Below is a small trained network, with its code and all its weights. Each question gives an input and a class and asks what happens when units are switched off, that is, made to give their printed mean instead of their output.

import numpy as np


def w(rows, s, z=0):
    codes = np.array(rows[::2]) - 128.0
    scale = np.full(codes.shape[1], s)
    scale[-1] = z or s
    return codes * scale


def f(y):
    return y / 2 * (1 + np.tanh(0.7978845608 * (y + 0.044715 * y**3)))


def log_softmax(a):
    a = a - a.max(-1, keepdims=True)
    return a - np.log(np.exp(a).sum(-1, keepdims=True))


def net(x, mask):
    res = np.array(x, float).reshape(1, 8) / 4 @ E
    y = f(res @ A[0][:, :-1].T + A[0][:, -1])
    res = res + np.where(mask, y, B[0][:, -1]) @ B[0][:, :-1]
    return log_softmax(res[-1] @ U[:, :-1].T + U[:, -1])


A, B = {}, {}
E = w([
[112,112,118,130,119,145,128,119,119],'x0',
[84,49,150,77,112,45,164,77,97],'x1',
[134,138,140,130,139,112,128,131,135],'x2',
[121,123,120,128,124,140,129,126,124],'x3',
[178,150,48,81,153,139,117,41,147],'x4',
[145,83,253,131,115,135,61,82,225],'x5',
[72,211,184,145,68,139,174,71,114],'x6',
[167,135,118,226,125,79,56,82,47],'x7',
],0.0074)
A[0] = w([
[133,162,117,187,144,206,73,183,170,57],'neuron 0',
[158,99,187,141,106,143,107,105,167,2],'neuron 1',
[168,60,78,115,179,118,72,149,166,33],'neuron 2',
[78,182,205,164,90,153,162,125,106,98],'neuron 3',
[106,67,147,83,130,66,119,101,107,147],'neuron 4',
[109,121,123,112,158,150,181,137,183,24],'neuron 5',
[96,62,229,176,102,143,81,177,162,64],'neuron 6',
[109,137,124,165,119,96,176,236,68,127],'neuron 7',
[116,124,129,62,117,161,146,149,165,54],'neuron 8',
[110,54,138,133,121,75,177,107,120,31],'neuron 9',
[125,91,170,241,119,100,64,139,64,97],'neuron 10',
[141,127,141,98,144,137,65,54,183,69],'neuron 11',
[106,43,151,152,159,112,95,250,103,94],'neuron 12',
[107,92,190,104,112,164,192,220,153,79],'neuron 13',
[101,129,192,159,95,133,125,165,127,141],'neuron 14',
],0.011,0.004)
B[0] = w([
[153,66,221,88,103,94,114,230,133,211],'neuron 0',
[98,177,97,129,150,89,168,167,41,185],'neuron 1',
[61,178,166,155,95,132,193,41,118,217],'neuron 2',
[100,109,206,132,103,88,177,76,128,214],'neuron 3',
[182,127,184,150,130,174,111,206,162,220],'neuron 4',
[133,147,115,146,107,90,50,105,72,159],'neuron 5',
[150,134,41,87,151,170,163,163,68,254],'neuron 6',
[146,102,55,100,169,185,158,152,108,205],'neuron 7',
[137,151,123,184,157,74,45,85,84,178],'neuron 8',
[149,142,176,106,91,126,102,218,116,176],'neuron 9',
[119,144,88,114,142,94,7,91,185,248],'neuron 10',
[118,104,45,123,148,160,182,150,105,214],'neuron 11',
[102,149,187,139,95,113,217,41,137,224],'neuron 12',
[142,133,82,144,137,106,26,84,176,212],'neuron 13',
[141,125,97,155,133,174,180,96,143,191],'neuron 14',
],0.014,0.007)
U = w([
[144,119,107,125,133,186,148,79,173,250],'0',
[100,138,34,116,167,181,170,166,50,94],'1',
[120,145,110,161,138,95,3,59,184,70],'2',
[54,150,225,170,60,121,204,36,153,109],'3',
[170,104,226,125,92,167,111,235,172,73],'4',
],0.0073,0.011)

Each question gives the input, the list of numbers given to net, and the class t.
The units are the neurons (one row each of A and B). Each row of codes is followed by its name. A weight is (code - 128) times the scale printed after its matrix; where a second scale follows, it is the last column's (A, B and U).
mask holds one flag per neuron, in row order. A switched-off neuron (its flag False) gives its mean, the last column of its row in B, instead of its output. The means were averaged over made-up inputs and are rounded, as every weight is.
A unit's drop is (log p(t) with every unit on - log p(t) with that unit switched off) / (log p(t) with every unit on - log p(t) with every unit switched off).
The circuit of an input: a set's keep is (log p(t) with only the set's units on - log p(t) with every unit switched off) / (log p(t) with every unit on - log p(t) with every unit switched off). Starting from the 12 units with the biggest drops (on a tie, the unit counted first), units are removed one at a time, each time the one whose removal leaves the highest keep (on an exact tie, the one counted first), for as long as the keep stays at least 0.8.
units of the circuit, in order: the units of the circuit, biggest drop first
unit that matters most: the unit with the biggest drop
top k neurons: the k neurons with the biggest drops, biggest first
drop when u is switched off: that unit's drop, to one decimal
input [-4,1,6,-6,2,1,-4,-1], class 3: units of the circuit, in order -> [neuron 6; neuron 2]
input [-4,-7,3,-6,-1,-3,-2,7], class 2: units of the circuit, in order -> [neuron 10]
input [-2,8,-3,-2,5,5,-3,3], class 4: top 2 neurons -> [neuron 4; neuron 9]
input [8,5,-7,-7,3,-3,-6,5], class 3: top 2 neurons -> [neuron 2; neuron 6]
input [-1,3,4,6,-7,1,6,6], class 0: top 4 neurons -> [neuron 6; neuron 10; neuron 14; neuron 7]
input [-1,1,-8,7,-7,-7,6,7], class 0: top 2 neurons -> [neuron 7; neuron 10]
input [-2,5,7,-8,-1,1,-8,6], class 3: top 2 neurons -> [neuron 12; neuron 2]
input [-3,1,6,-7,-7,3,4,-8], class 2: top 3 neurons -> [neuron 13; neuron 8; neuron 5]
input [-4,-7,8,-5,5,1,-1,6], class 4: top 2 neurons -> [neuron 0; neuron 13]
input [4,4,-8,-6,-5,-6,-8,-8], class 2: top 3 neurons -> [neuron 13; neuron 8; neuron 5]
input [8,3,-8,6,-8,-3,-2,0], class 0: top 2 neurons -> [neuron 12; neuron 7]
input [-8,-5,-7,-6,-4,-5,-6,3], class 3: top 3 neurons -> [neuron 12; neuron 6; neuron 2]
input [1,-5,-3,-3,3,-6,-7,-7], class 2: units of the circuit, in order -> [neuron 8; neuron 6]
input [-6,-6,-2,0,3,2,-4,1], class 4: top 2 neurons -> [neuron 0; neuron 12]
input [-1,6,2,6,-8,5,-6,0], class 0: top 2 neurons -> [neuron 6; neuron 12]
input [8,-7,-6,4,0,1,7,2], class 3: unit that matters most -> neuron 3
input [2,0,4,-7,5,-6,0,-7], class 2: units of the circuit, in order -> [neuron 6; neuron 8; neuron 5]
input [6,6,7,-2,-8,-6,-8,-2], class 0: units of the circuit, in order -> [neuron 7; neuron 12; neuron 13]
input [-7,-3,3,-1,-7,-6,0,6], class 0: top 2 neurons -> [neuron 7; neuron 10]
input [-3,-3,-2,2,3,-1,8,0], class 3: units of the circuit, in order -> [neuron 3]
input [2,-3,0,-5,2,-6,-7,3], class 3: top 4 neurons -> [neuron 2; neuron 6; neuron 11; neuron 12]
input [1,-1,-3,8,6,0,3,7], class 2: units of the circuit, in order -> [neuron 6; neuron 10]
input [8,-4,5,3,4,8,5,-6], class 1: units of the circuit, in order -> [neuron 11; neuron 1]
input [1,5,-2,6,-2,2,4,-1], class 4: units of the circuit, in order -> [neuron 4; neuron 9]
input [-2,4,8,2,3,6,5,-4], class 1: units of the circuit, in order -> [neuron 11; neuron 1]
input [1,-7,0,-2,-4,8,-3,-8], class 1: drop when neuron 10 is switched off -> 0.2
input [3,5,-2,0,6,-6,7,0], class 3: units of the circuit, in order -> [neuron 6]
input [3,-5,-1,-3,-8,-6,7,-5], class 0: drop when neuron 2 is switched off -> 0.3
